Below are the code and all the weights of a small trained network. Each question names an input and a target symbol and asks about switching units off, where a switched-off unit gives its printed mean instead of its output.

import numpy as np


def w(rows, s, z=0):
    codes = np.array(rows[::2]) - 128.0
    scale = np.full(codes.shape[1], s)
    scale[-1] = z or s
    return codes * scale


def norm(h):
    return h / np.sqrt((h * h).mean(-1, keepdims=True) + 1e-5)


def f(y):
    return y / 2 * (1 + np.tanh(0.7978845608 * (y + 0.044715 * y**3)))


def softmax(a):
    e = np.exp(a - a.max(-1, keepdims=True))
    return e / e.sum(-1, keepdims=True)


def log_softmax(a):
    a = a - a.max(-1, keepdims=True)
    return a - np.log(np.exp(a).sum(-1, keepdims=True))


def net(x, mask):
    ids = ['ΓΛαεμξπφω'.index(c) for c in x.split()]
    T = len(ids)
    res = E[ids] + P[:T]
    u = 0
    for l in range(2):
        q, k, v = (norm(res) @ M[l].T for M in (Q, K, V))
        z = softmax(np.where(np.tri(T) > 0, q @ k.T / 3**0.5, -1e9)) @ v
        res = res + np.where(mask[u], z, O[l][:, -1]) @ O[l][:, :-1]
        u += 1
        y = f(norm(res) @ A[l][:, :-1].T + A[l][:, -1])
        res = res + np.where(mask[u : u + 8], y, B[l][:, -1]) @ B[l][:, :-1]
        u += 8
    return log_softmax(norm(res)[-1] @ U[:, :-1].T + U[:, -1])


Q, K, V, O, A, B = {}, {}, {}, {}, {}, {}
E = w([
[92,149,123,31,141,171,102,80,143,122,223],'Γ',
[116,115,70,45,149,132,144,77,109,178,178],'Λ',
[204,86,129,138,100,123,116,139,196,241,205],'α',
[124,187,56,115,129,143,52,32,165,42,139],'ε',
[79,118,4,97,80,111,157,186,126,65,133],'μ',
[125,41,138,176,139,121,164,89,139,81,228],'ξ',
[129,139,101,154,46,206,163,121,56,153,5],'π',
[136,52,130,115,113,216,43,161,184,139,101],'φ',
[217,116,78,109,160,106,101,207,72,83,81],'ω',
],0.018)
P = w([
[211,154,91,86,88,206,254,207,190,152,133],'0',
[163,109,106,73,68,165,172,105,136,68,156],'1',
[152,159,88,116,159,199,198,190,161,145,136],'2',
[130,99,133,92,80,124,132,96,117,70,162],'3',
[124,150,114,137,173,168,141,181,139,137,154],'4',
[102,94,148,115,84,93,94,88,103,83,152],'5',
[98,140,132,155,173,147,108,170,119,152,139],'6',
[70,71,166,138,101,59,83,90,82,102,117],'7',
[53,141,151,185,185,128,79,150,101,162,122],'8',
[44,66,174,141,105,16,63,105,76,108,78],'9',
[128,160,100,135,182,167,129,179,129,133,151],'10',
],0.015)
Q[0] = w([
[133,140,153,138,59,39,159,92,108,87,128],'0.h0',
[119,6,103,83,81,78,80,87,119,112,151],'0.h0',
[100,153,112,113,207,102,112,137,156,186,153],'0.h0',
],0.016)
K[0] = w([
[101,80,189,159,65,143,65,148,82,162,48],'0.h0',
[43,97,140,229,159,56,13,166,58,92,85],'0.h0',
[61,164,128,148,99,110,219,64,185,124,178],'0.h0',
],0.011)
V[0] = w([
[118,30,123,94,175,138,33,161,230,121,80],'0.h0',
[148,106,116,132,126,145,86,208,11,125,123],'0.h0',
[104,55,159,125,90,254,108,91,89,197,67],'0.h0',
],0.0063)
O[0] = w([
[205,20,67,134,56,172,47,8,182,196,104,250],'0.h0',
[158,163,96,168,29,173,132,200,44,72,254,236],'0.h0',
[250,124,182,39,30,110,94,186,153,128,143,36],'0.h0',
],0.0094,0.0011)
A[0] = w([
[142,112,53,61,107,81,102,85,122,53,125,110],'0.n0',
[150,164,72,150,149,114,141,166,109,237,134,10],'0.n1',
[118,156,122,61,121,95,111,122,137,192,104,70],'0.n2',
[149,124,148,129,87,82,147,187,78,76,134,126],'0.n3',
[117,138,94,163,151,109,140,86,149,124,118,184],'0.n4',
[170,171,189,203,120,162,153,142,156,252,126,39],'0.n5',
[110,130,151,197,187,206,89,220,187,161,105,4],'0.n6',
[158,114,112,174,205,108,168,145,135,176,127,105],'0.n7',
],0.011,0.0026)
B[0] = w([
[103,157,222,170,91,160,179,116,179,149,175,253],'0.n0',
[123,181,167,97,139,51,200,84,128,222,116,179],'0.n1',
[137,122,147,186,177,133,123,98,107,115,153,154],'0.n2',
[177,155,135,86,167,88,122,64,152,135,138,207],'0.n3',
[128,123,146,77,97,98,182,126,129,85,120,184],'0.n4',
[97,159,184,201,142,92,224,188,167,191,159,171],'0.n5',
[235,47,124,102,7,144,108,110,164,160,160,242],'0.n6',
[170,181,112,149,107,114,134,136,55,124,185,236],'0.n7',
],0.013,0.0055)
Q[1] = w([
[55,26,246,152,30,39,179,84,146,145,107],'1.h0',
[2,133,114,138,185,119,83,166,128,159,121],'1.h0',
[133,110,97,120,155,200,182,230,221,145,67],'1.h0',
],0.0092)
K[1] = w([
[116,51,161,213,39,20,82,102,92,80,89],'1.h0',
[30,119,90,67,122,168,149,82,165,162,160],'1.h0',
[107,87,44,129,98,223,232,213,254,129,126],'1.h0',
],0.0093)
V[1] = w([
[21,87,142,28,172,185,16,98,53,115,183],'1.h0',
[200,13,119,83,164,169,145,180,59,44,175],'1.h0',
[2,179,74,67,3,160,165,173,189,157,140],'1.h0',
],0.0053)
O[1] = w([
[153,105,128,88,138,120,213,157,186,139,146,6],'1.h0',
[148,69,116,130,131,127,93,205,133,86,9,253],'1.h0',
[79,67,116,99,39,38,73,124,150,155,131,79],'1.h0',
],0.013,0.0046)
A[1] = w([
[132,201,125,113,103,148,147,182,73,173,1,41],'1.n0',
[91,134,190,115,96,127,152,73,165,63,115,59],'1.n1',
[182,150,138,153,113,71,132,132,79,163,159,212],'1.n2',
[82,132,152,101,127,184,96,109,126,55,77,151],'1.n3',
[117,83,159,151,161,79,151,174,154,157,156,54],'1.n4',
[112,156,122,143,192,79,154,136,89,146,148,162],'1.n5',
[153,134,93,236,136,191,70,161,53,50,161,92],'1.n6',
[179,154,34,75,168,110,44,101,104,133,44,4],'1.n7',
],0.013,0.003)
B[1] = w([
[109,199,130,168,188,132,41,85,179,167,195,155],'1.n0',
[172,121,82,131,160,107,100,173,86,146,71,173],'1.n1',
[107,144,105,126,157,147,122,138,107,85,117,195],'1.n2',
[132,69,139,150,171,112,187,161,120,91,101,151],'1.n3',
[119,159,123,122,134,150,121,181,129,95,80,147],'1.n4',
[172,65,127,87,95,107,115,76,144,124,82,147],'1.n5',
[141,119,111,152,118,153,220,112,109,79,197,249],'1.n6',
[183,140,133,6,102,30,135,181,103,114,122,149],'1.n7',
],0.016)
U = w([
[119,129,141,74,196,139,151,148,217,96,166,124],'Γ',
[152,129,74,177,187,126,123,173,89,108,42,168],'Λ',
[112,170,131,184,208,177,39,114,100,154,181,237],'α',
[226,84,126,136,77,160,88,94,144,136,132,123],'ε',
[141,137,133,190,133,170,189,98,95,43,195,167],'μ',
[143,118,145,97,182,74,166,1,114,132,122,113],'ξ',
[71,120,97,120,91,40,113,126,103,107,178,129],'π',
[188,155,209,142,131,96,199,166,92,203,167,32],'φ',
[231,196,139,88,153,67,67,163,87,64,199,2],'ω',
],0.0075,0.0029)

Each question gives the input, a string of symbols that net reads in full, and the target symbol t.
The units are the heads (3 rows each of Q, K, V and O) and the neurons (one row each of A and B). Each row of codes is followed by its name. A weight is (code - 128) times the scale printed after its matrix; where a second scale follows, it is the last column's (O, A, B and U).
mask holds one flag per unit, layer by layer, with each layer's heads first. A switched-off unit (its flag False) gives its mean, the last column of its rows in O or B, instead of its output. The means were averaged over made-up inputs and are rounded, as every weight is.
A unit's drop is (log p(t) with every unit on - log p(t) with that unit switched off) / (log p(t) with every unit on - log p(t) with every unit switched off).
The circuit of an input: a set's keep is (log p(t) with only the set's units on - log p(t) with every unit switched off) / (log p(t) with every unit on - log p(t) with every unit switched off). Starting from the 12 units with the biggest drops (on a tie, the unit counted first), units are removed one at a time, each time the one whose removal leaves the highest keep (on an exact tie, the one counted first), for as long as the keep stays at least 0.8.
circuit, biggest first: the units of the circuit, biggest drop first
most important unit: the unit with the biggest drop
k most important neurons: the k neurons with the biggest drops, biggest first
top k neurons in layer l: the k neurons of layer l with the biggest drops, biggest first
drop of u: that unit's drop, to one decimal
input α ξ φ Γ, target ε: circuit, biggest first	(0.h0, 1.n6)
input ξ ω π ε ξ φ, target ε: circuit, biggest first	(0.h0)
input Λ Λ π Λ, target ω: circuit, biggest first	(0.h0, 1.n6)
input α ω α ξ Γ α Λ Λ, target α: circuit, biggest first	(1.n6, 1.n7, 0.n1)
input Λ Γ Γ ε, target ξ: 2 most important neurons	(0.n0, 1.n6)
input ξ π ξ Γ ω ξ Λ Λ, target Λ: top 2 neurons in layer 0	(0.n0, 0.n7)
input ω φ Λ μ, target ε: 2 most important neurons	(0.n0, 1.n6)
input α ε Λ ε μ ξ μ ξ ξ α, target Λ: 2 most important neurons	(1.n4, 0.n5)
input μ μ φ Γ, target ε: top 2 neurons in layer 1	(1.n6, 1.n1)
input μ α ε α, target ξ: 4 most important neurons	(1.n5, 0.n6, 1.n6, 0.n0)
input α ε μ ξ, target Λ: circuit, biggest first	(1.n1, 1.n6, 0.h0)
input Λ α Γ Γ, target α: 2 most important neurons	(0.n0, 1.n6)
input φ ξ Λ ω ξ Λ ξ ω, target μ: circuit, biggest first	(0.h0, 1.n6)
input ξ ξ μ φ μ ε ω φ ξ Λ, target ε: most important neuron	(0.n0)
input ω ξ ξ π, target ω: 3 most important neurons	(0.n3, 1.n7, 1.n0)
input α ξ π μ ξ Γ, target Λ: 3 most important neurons	(0.n7, 1.n1, 0.n0)
input ω π Λ Γ, target ω: 2 most important neurons	(1.n6, 1.n1)
input ε φ π ξ φ Λ, target ε: 2 most important neurons	(1.n6, 0.n0)
input φ ξ π α, target ω: 2 most important neurons	(1.n6, 0.n3)
input Λ ξ ω α π ω φ π ξ α, target ω: 2 most important neurons	(0.n3, 1.n6)
input ξ ω Γ α Γ ξ ξ α, target Λ: 4 most important neurons	(0.n5, 1.n4, 1.n6, 0.n0)
input μ Λ μ ξ ξ Λ, target Λ: 3 most important neurons	(1.n1, 0.n0, 1.n6)
input ξ Λ ω φ ω ξ ξ Λ φ, target ε: most important unit	0.n6
input ξ ε Γ α, target ξ: top 3 neurons in layer 0	(0.n6, 0.n0, 0.n5)
input ξ ξ φ Γ Γ φ ξ ε, target ε: drop of 0.h0	1.1
input ω Λ ξ Λ φ μ Λ Γ Λ μ, target π: drop of 1.n1	0.1
input ε μ ξ ξ π π ε φ ε ξ ε, target Λ: top neuron in layer 0	(0.n4)
